Below are the code and all the weights of a small trained network. Each question names an input and a target symbol and asks about switching units off, where a switched-off unit gives its printed mean instead of its output.

import numpy as np


def w(rows, s, z=0):
    codes = np.array(rows[::2]) - 128.0
    scale = np.full(codes.shape[1], s)
    scale[-1] = z or s
    return codes * scale


def f(y):
    return y / 2 * (1 + np.tanh(0.7978845608 * (y + 0.044715 * y**3)))


def softmax(a):
    e = np.exp(a - a.max(-1, keepdims=True))
    return e / e.sum(-1, keepdims=True)


def log_softmax(a):
    a = a - a.max(-1, keepdims=True)
    return a - np.log(np.exp(a).sum(-1, keepdims=True))


def net(x, mask):
    ids = ['ΔΘΞΦβγεηπτω'.index(c) for c in x.split()]
    T = len(ids)
    res = E[ids] + P[:T]
    q, k, v = (res @ M[0].T for M in (Q, K, V))
    z = softmax(np.where(np.tri(T) > 0, q @ k.T / 3**0.5, -1e9)) @ v
    res = res + np.where(mask[0], z, O[0][:, -1]) @ O[0][:, :-1]
    y = f(res @ A[0][:, :-1].T + A[0][:, -1])
    res = res + np.where(mask[1:9], y, B[0][:, -1]) @ B[0][:, :-1]
    return log_softmax(res[-1] @ U[:, :-1].T + U[:, -1])


Q, K, V, O, A, B = {}, {}, {}, {}, {}, {}
E = w([
[134,85,73,185],'Δ',
[129,119,223,111],'Θ',
[170,117,122,77],'Ξ',
[96,187,107,128],'Φ',
[157,92,73,174],'β',
[212,158,32,63],'γ',
[176,255,170,175],'ε',
[68,48,211,112],'η',
[151,133,120,82],'π',
[96,98,197,37],'τ',
[141,145,106,101],'ω',
],0.021)
P = w([
[175,132,2,204],'0',
[151,115,82,221],'1',
[143,103,90,216],'2',
[110,93,106,220],'3',
[86,85,117,213],'4',
[101,104,143,201],'5',
[103,109,152,198],'6',
[72,101,165,193],'7',
[67,100,163,185],'8',
[58,103,176,188],'9',
[69,101,168,178],'10',
[70,95,177,176],'11',
[77,66,159,171],'12',
],0.0057)
Q[0] = w([
[133,129,159,136],'head 0',
[110,146,5,185],'head 0',
[157,173,14,123],'head 0',
],0.011)
K[0] = w([
[98,209,162,236],'head 0',
[220,3,113,168],'head 0',
[249,55,113,80],'head 0',
],0.007)
V[0] = w([
[155,1,105,112],'head 0',
[87,179,26,84],'head 0',
[106,217,87,234],'head 0',
],0.0065)
O[0] = w([
[220,104,252,47,89],'head 0',
[75,144,132,69,141],'head 0',
[3,140,161,210,255],'head 0',
],0.0077,0.0033)
A[0] = w([
[170,130,104,73,73],'neuron 0',
[54,48,174,75,81],'neuron 1',
[98,131,67,169,200],'neuron 2',
[152,144,199,108,105],'neuron 3',
[128,69,128,57,119],'neuron 4',
[68,95,59,170,67],'neuron 5',
[129,107,33,68,99],'neuron 6',
[149,63,251,121,253],'neuron 7',
],0.012,0.0048)
B[0] = w([
[44,204,149,114,161],'neuron 0',
[124,148,212,109,230],'neuron 1',
[255,95,105,126,233],'neuron 2',
[167,130,42,128,148],'neuron 3',
[223,208,214,132,170],'neuron 4',
[193,212,97,141,226],'neuron 5',
[68,128,140,211,169],'neuron 6',
[29,57,66,85,254],'neuron 7',
],0.0098,0.0083)
U = w([
[204,39,131,131,202],'Δ',
[56,66,10,147,123],'Θ',
[159,63,144,123,91],'Ξ',
[58,132,168,115,254],'Φ',
[145,118,140,80,19],'β',
[32,168,61,100,32],'γ',
[135,179,205,156,211],'ε',
[106,58,148,79,76],'η',
[148,125,108,92,10],'π',
[207,135,188,14,24],'τ',
[144,119,108,54,177],'ω',
],0.012,0.0035)

Each question gives the input, a string of symbols that net reads in full, and the target symbol t.
The units are the heads (3 rows each of Q, K, V and O) and the neurons (one row each of A and B). Each row of codes is followed by its name. A weight is (code - 128) times the scale printed after its matrix; where a second scale follows, it is the last column's (O, A, B and U).
mask holds one flag per unit, heads first, then neurons. A switched-off unit (its flag False) gives its mean, the last column of its rows in O or B, instead of its output. The means were averaged over made-up inputs and are rounded, as every weight is.
A unit's drop is (log p(t) with every unit on - log p(t) with that unit switched off) / (log p(t) with every unit on - log p(t) with every unit switched off).
The circuit of an input: a set's keep is (log p(t) with only the set's units on - log p(t) with every unit switched off) / (log p(t) with every unit on - log p(t) with every unit switched off). Starting from all 9 units, units are removed one at a time, each time the one whose removal leaves the highest keep (on an exact tie, the one counted first), for as long as the keep stays at least 0.8.
circuit, biggest first: the units of the circuit, biggest drop first
most important unit: the unit with the biggest drop
k most important neurons: the k neurons with the biggest drops, biggest first
drop of u: that unit's drop, to one decimal
input π Δ Δ ω π γ, target γ: most important unit => neuron 0
input ω γ Θ, target Θ: circuit, biggest first => neuron 7; neuron 3
input η γ Ξ τ γ ω π η γ Φ Θ, target Φ: 2 most important neurons => neuron 1; neuron 2
input η ε η, target ε: 3 most important neurons => neuron 5; neuron 1; neuron 7
input Δ γ Θ η, target η: 4 most important neurons => neuron 7; neuron 1; neuron 4; neuron 5
input τ ε Θ β, target Δ: 2 most important neurons => neuron 0; neuron 7
input β ω γ ε γ, target ε: 3 most important neurons => neuron 7; neuron 6; neuron 4
input ω β ω Δ γ Φ τ, target Φ: circuit, biggest first => head 0; neuron 1
input Δ ω γ π τ, target τ: drop of neuron 1 => 0.3
input γ ω Ξ η β Θ ε Ξ γ, target ε: drop of neuron 1 => -0.1
input ω η Θ ω γ γ η γ, target γ: drop of neuron 1 => 0.5
input ε γ η β γ Δ, target Δ: drop of neuron 0 => 0.2
